Here is a tiny trained network, its code and every weight. The questions are about switching its units off for an input and a target symbol, where a switched-off unit gives its printed mean instead of its output.

import numpy as np


def w(rows, s, z=0):
    codes = np.array(rows[::2]) - 128.0
    scale = np.full(codes.shape[1], s)
    scale[-1] = z or s
    return codes * scale


def norm(h):
    return h / np.sqrt((h * h).mean(-1, keepdims=True) + 1e-5)


def f(y):
    return np.maximum(y, 0)


def softmax(a):
    e = np.exp(a - a.max(-1, keepdims=True))
    return e / e.sum(-1, keepdims=True)


def log_softmax(a):
    a = a - a.max(-1, keepdims=True)
    return a - np.log(np.exp(a).sum(-1, keepdims=True))


def net(x, mask):
    ids = ['ΓΔΣΩαβεζημξ'.index(c) for c in x.split()]
    T = len(ids)
    res = E[ids] + P[:T]
    u = 0
    for l in range(2):
        q, k, v = (norm(res) @ M[l].T for M in (Q, K, V))
        z = softmax(np.where(np.tri(T) > 0, q @ k.T / 2**0.5, -1e9)) @ v
        res = res + np.where(mask[u], z, O[l][:, -1]) @ O[l][:, :-1]
        u += 1
        y = f(norm(res) @ A[l][:, :-1].T + A[l][:, -1])
        res = res + np.where(mask[u : u + 8], y, B[l][:, -1]) @ B[l][:, :-1]
        u += 8
    return log_softmax(norm(res)[-1] @ U[:, :-1].T + U[:, -1])


Q, K, V, O, A, B = {}, {}, {}, {}, {}, {}
E = w([
[105,207,131,214,100,148,153,104,106,71,204,34],'Γ',
[120,36,106,121,123,97,85,88,135,135,43,77],'Δ',
[129,64,114,86,151,199,136,109,183,137,82,115],'Σ',
[186,127,156,221,96,100,189,134,208,140,167,48],'Ω',
[155,98,176,215,131,92,172,108,195,79,177,91],'α',
[147,96,254,92,67,43,128,123,137,114,149,127],'β',
[135,223,139,143,240,155,197,146,20,121,198,203],'ε',
[150,55,101,54,191,144,144,60,158,93,108,140],'ζ',
[98,71,137,87,124,215,101,150,102,123,90,134],'η',
[157,175,213,85,95,138,60,136,197,149,193,186],'μ',
[129,30,144,145,195,148,108,138,106,95,104,134],'ξ',
],0.014)
P = w([
[46,123,48,138,232,92,157,115,99,210,101,102],'0',
[127,119,190,127,28,174,155,59,126,84,95,140],'1',
[189,108,184,113,67,130,127,117,124,28,113,131],'2',
[71,123,192,152,127,127,97,69,135,171,155,130],'3',
[123,148,105,115,138,82,48,184,175,74,132,122],'4',
[30,30,108,137,132,126,126,136,147,117,252,75],'5',
[163,198,168,147,99,130,97,139,171,28,28,117],'6',
[143,83,142,127,51,97,169,158,149,65,69,82],'7',
[115,163,165,169,173,89,42,133,138,155,158,125],'8',
],0.011)
Q[0] = w([
[210,139,153,128,53,113,223,167,110,4,91,85],'0.h0',
[79,51,152,129,55,125,253,92,85,121,216,65],'0.h0',
],0.011)
K[0] = w([
[41,62,21,70,140,70,132,248,154,128,234,106],'0.h0',
[29,73,124,137,144,123,144,72,123,231,201,126],'0.h0',
],0.013)
V[0] = w([
[98,140,126,214,177,88,138,107,58,48,192,171],'0.h0',
[88,203,97,59,128,94,126,1,150,67,138,89],'0.h0',
],0.007)
O[0] = w([
[48,200,193,134,182,70,104,69,151,146,137,175,130],'0.h0',
[73,73,124,92,86,46,183,209,247,31,46,131,248],'0.h0',
],0.012,0.0014)
A[0] = w([
[144,207,91,117,51,147,156,131,164,138,192,51,149],'0.n0',
[73,63,119,126,166,131,20,48,120,103,59,106,127],'0.n1',
[152,136,114,157,1,45,122,153,192,127,181,104,108],'0.n2',
[132,82,29,136,139,125,193,162,66,135,58,147,132],'0.n3',
[112,170,189,162,123,80,131,85,206,101,155,102,72],'0.n4',
[112,10,163,113,133,198,97,74,143,48,173,83,252],'0.n5',
[138,226,196,186,106,113,225,218,92,168,221,187,181],'0.n6',
[191,134,150,185,40,141,126,103,168,93,228,114,173],'0.n7',
],0.0078,0.0042)
B[0] = w([
[134,95,150,101,132,90,126,126,152,154,125,195,158],'0.n0',
[140,192,132,72,142,221,124,130,105,40,66,113,190],'0.n1',
[139,178,171,147,171,185,130,83,97,106,156,131,181],'0.n2',
[142,75,100,147,106,4,94,130,125,123,190,123,167],'0.n3',
[121,119,81,127,84,189,119,170,78,112,194,161,185],'0.n4',
[181,227,122,123,105,159,67,164,133,120,55,146,252],'0.n5',
[168,164,105,98,105,206,57,169,178,79,27,105,175],'0.n6',
[98,140,222,120,123,70,128,116,128,98,140,161,191],'0.n7',
],0.011,0.013)
Q[1] = w([
[78,181,116,128,224,200,132,110,111,182,99,125],'1.h0',
[99,96,2,106,181,144,154,168,91,156,18,142],'1.h0',
],0.0082)
K[1] = w([
[123,133,179,202,154,192,129,57,99,93,150,164],'1.h0',
[188,213,200,103,77,179,12,164,208,2,125,117],'1.h0',
],0.0094)
V[1] = w([
[128,149,64,248,77,109,107,106,148,110,111,64],'1.h0',
[164,137,111,158,164,132,141,146,208,184,144,211],'1.h0',
],0.011)
O[1] = w([
[137,143,66,7,80,105,155,222,111,133,200,101,157],'1.h0',
[144,134,128,99,69,172,68,63,122,32,132,53,3],'1.h0',
],0.02,0.0038)
A[1] = w([
[112,135,157,99,64,127,89,165,182,65,119,120,134],'1.n0',
[132,176,137,102,111,120,103,61,129,83,197,86,23],'1.n1',
[49,91,200,155,143,98,107,94,161,98,131,168,2],'1.n2',
[121,163,166,158,199,165,157,65,93,178,125,158,3],'1.n3',
[161,106,100,152,111,138,67,95,122,69,85,142,134],'1.n4',
[110,145,211,149,144,72,82,144,149,118,113,172,93],'1.n5',
[217,121,84,156,161,174,123,81,29,235,115,114,135],'1.n6',
[186,3,55,143,20,129,116,116,16,89,165,49,4],'1.n7',
],0.015,0.0028)
B[1] = w([
[93,95,129,149,178,85,86,78,99,106,117,96,248],'1.n0',
[141,34,131,109,118,107,152,188,170,165,38,142,155],'1.n1',
[218,178,66,99,80,85,100,116,120,107,185,135,175],'1.n2',
[135,106,147,73,164,51,121,127,72,214,134,84,190],'1.n3',
[95,113,137,133,78,126,130,169,147,196,221,134,209],'1.n4',
[81,123,53,131,118,167,212,106,148,137,94,89,218],'1.n5',
[153,53,63,250,136,134,130,122,82,48,140,224,154],'1.n6',
[147,70,82,25,198,234,170,101,113,165,222,117,170],'1.n7',
],0.016)
U = w([
[130,141,46,126,124,151,145,60,122,81,108,123,66],'Γ',
[185,147,138,113,108,46,74,181,108,130,124,113,118],'Δ',
[165,78,102,80,141,189,142,102,128,129,155,114,157],'Σ',
[189,182,175,158,154,177,77,93,126,96,145,108,254],'Ω',
[30,165,185,113,198,146,142,86,99,115,190,129,113],'α',
[124,125,135,131,121,190,181,142,182,174,88,112,153],'β',
[163,186,93,104,108,86,101,86,106,190,150,83,51],'ε',
[103,35,128,124,167,90,128,104,163,130,82,117,60],'ζ',
[136,101,129,136,61,138,153,146,136,120,176,255,184],'η',
[102,81,107,147,33,102,100,130,147,184,172,120,57],'μ',
[141,101,181,155,218,104,122,84,100,155,150,166,182],'ξ',
],0.0092,0.0057)

Each question gives the input, a string of symbols that net reads in full, and the target symbol t.
The units are the heads (2 rows each of Q, K, V and O) and the neurons (one row each of A and B). Each row of codes is followed by its name. A weight is (code - 128) times the scale printed after its matrix; where a second scale follows, it is the last column's (O, A, B and U).
mask holds one flag per unit, layer by layer, with each layer's heads first. A switched-off unit (its flag False) gives its mean, the last column of its rows in O or B, instead of its output. The means were averaged over made-up inputs and are rounded, as every weight is.
A unit's drop is (log p(t) with every unit on - log p(t) with that unit switched off) / (log p(t) with every unit on - log p(t) with every unit switched off).
The circuit of an input: a set's keep is (log p(t) with only the set's units on - log p(t) with every unit switched off) / (log p(t) with every unit on - log p(t) with every unit switched off). Starting from the 12 units with the biggest drops (on a tie, the unit counted first), units are removed one at a time, each time the one whose removal leaves the highest keep (on an exact tie, the one counted first), for as long as the keep stays at least 0.8.
circuit, biggest first: the units of the circuit, biggest drop first
unit that matters most: the unit with the biggest drop
k most important neurons: the k neurons with the biggest drops, biggest first
top k neurons in layer l: the k neurons of layer l with the biggest drops, biggest first
input ε Ω Σ Σ ξ Σ μ Σ α, target μ: circuit, biggest first : (1.h0; 1.n4; 1.n1; 0.n1)
input Ω ξ Ω ξ α Δ Γ Ω μ, target Σ: 3 most important neurons : (0.n5; 0.n1; 1.n7)
input Δ Ω β, target η: top 3 neurons in layer 0 : (0.n1; 0.n3; 0.n6)
input Σ Δ Ω, target Δ: most important neuron : (0.n3)
input μ Σ Ω ζ α Ω Γ Γ, target Ω: 3 most important neurons : (0.n5; 0.n6; 0.n1)
input ξ ε Γ ζ, target ε: 2 most important neurons : (1.n2; 1.n3)
input ζ Σ Γ Σ Σ ε Ω, target Γ: circuit, biggest first : (1.n5; 0.h0; 1.n4)
input Ω β Ω α Δ Γ Ω ξ β, target Σ: circuit, biggest first : (0.n5; 1.h0; 1.n7; 0.n0)
input ζ Γ α μ ξ ξ ξ, target ξ: circuit, biggest first : (0.h0; 1.n3; 1.n6)
input α Σ ε Δ Ω ε α β Σ, target α: circuit, biggest first : (0.n1; 0.h0; 1.n2; 1.n1)
input α β Δ Ω, target ζ: 2 most important neurons : (1.n1; 0.n7)
input ξ μ ξ Σ ξ Ω Ω η α, target ε: top 3 neurons in layer 1 : (1.n2; 1.n3; 1.n5)
input Σ Ω α Δ, target Ω: 2 most important neurons : (0.n1; 1.n5)
input η μ η Σ Γ μ μ ζ ζ, target μ: circuit, biggest first : (1.n4; 0.h0; 1.n7)
input ε Σ Ω η ξ ξ Ω, target μ: circuit, biggest first : (1.h0; 1.n4; 0.n1)
input μ Δ Σ ξ ε ε Σ Ω μ, target Ω: unit that matters most : 0.n5
input ε Γ Δ, target ε: circuit, biggest first : (0.h0; 1.n2)
input η Γ Δ Δ μ Δ, target Δ: circuit, biggest first : (0.h0; 1.n5; 0.n5)
input Σ ζ ξ μ β β, target Δ: circuit, biggest first : (0.n5; 1.n7)
input ζ β μ, target Γ: 2 most important neurons : (1.n5; 0.n1)
input α η α, target ζ: top 2 neurons in layer 1 : (1.n1; 1.n0)
input ξ ξ β η, target ξ: top neuron in layer 1 : (1.n3)
input α ζ ξ Γ μ, target ζ: circuit, biggest first : (0.h0; 0.n5; 1.n1; 1.h0)
input Σ η μ ζ ξ, target μ: 3 most important neurons : (1.n4; 0.n7; 0.n5)
input β ξ ξ Γ, target ξ: 3 most important neurons : (0.n5; 1.n3; 0.n3)
input ε μ Ω Σ, target μ: circuit, biggest first : (0.h0; 1.n4; 1.h0)
input Ω Γ ξ Δ ξ ε Ω Γ, target Σ: 3 most important neurons : (0.n5; 0.n1; 1.n7)
input ε μ Δ Δ Γ, target μ: top 2 neurons in layer 1 : (1.n4; 1.n1)
input Γ α η ξ η ξ, target ξ: circuit, biggest first : (0.h0; 1.h0)
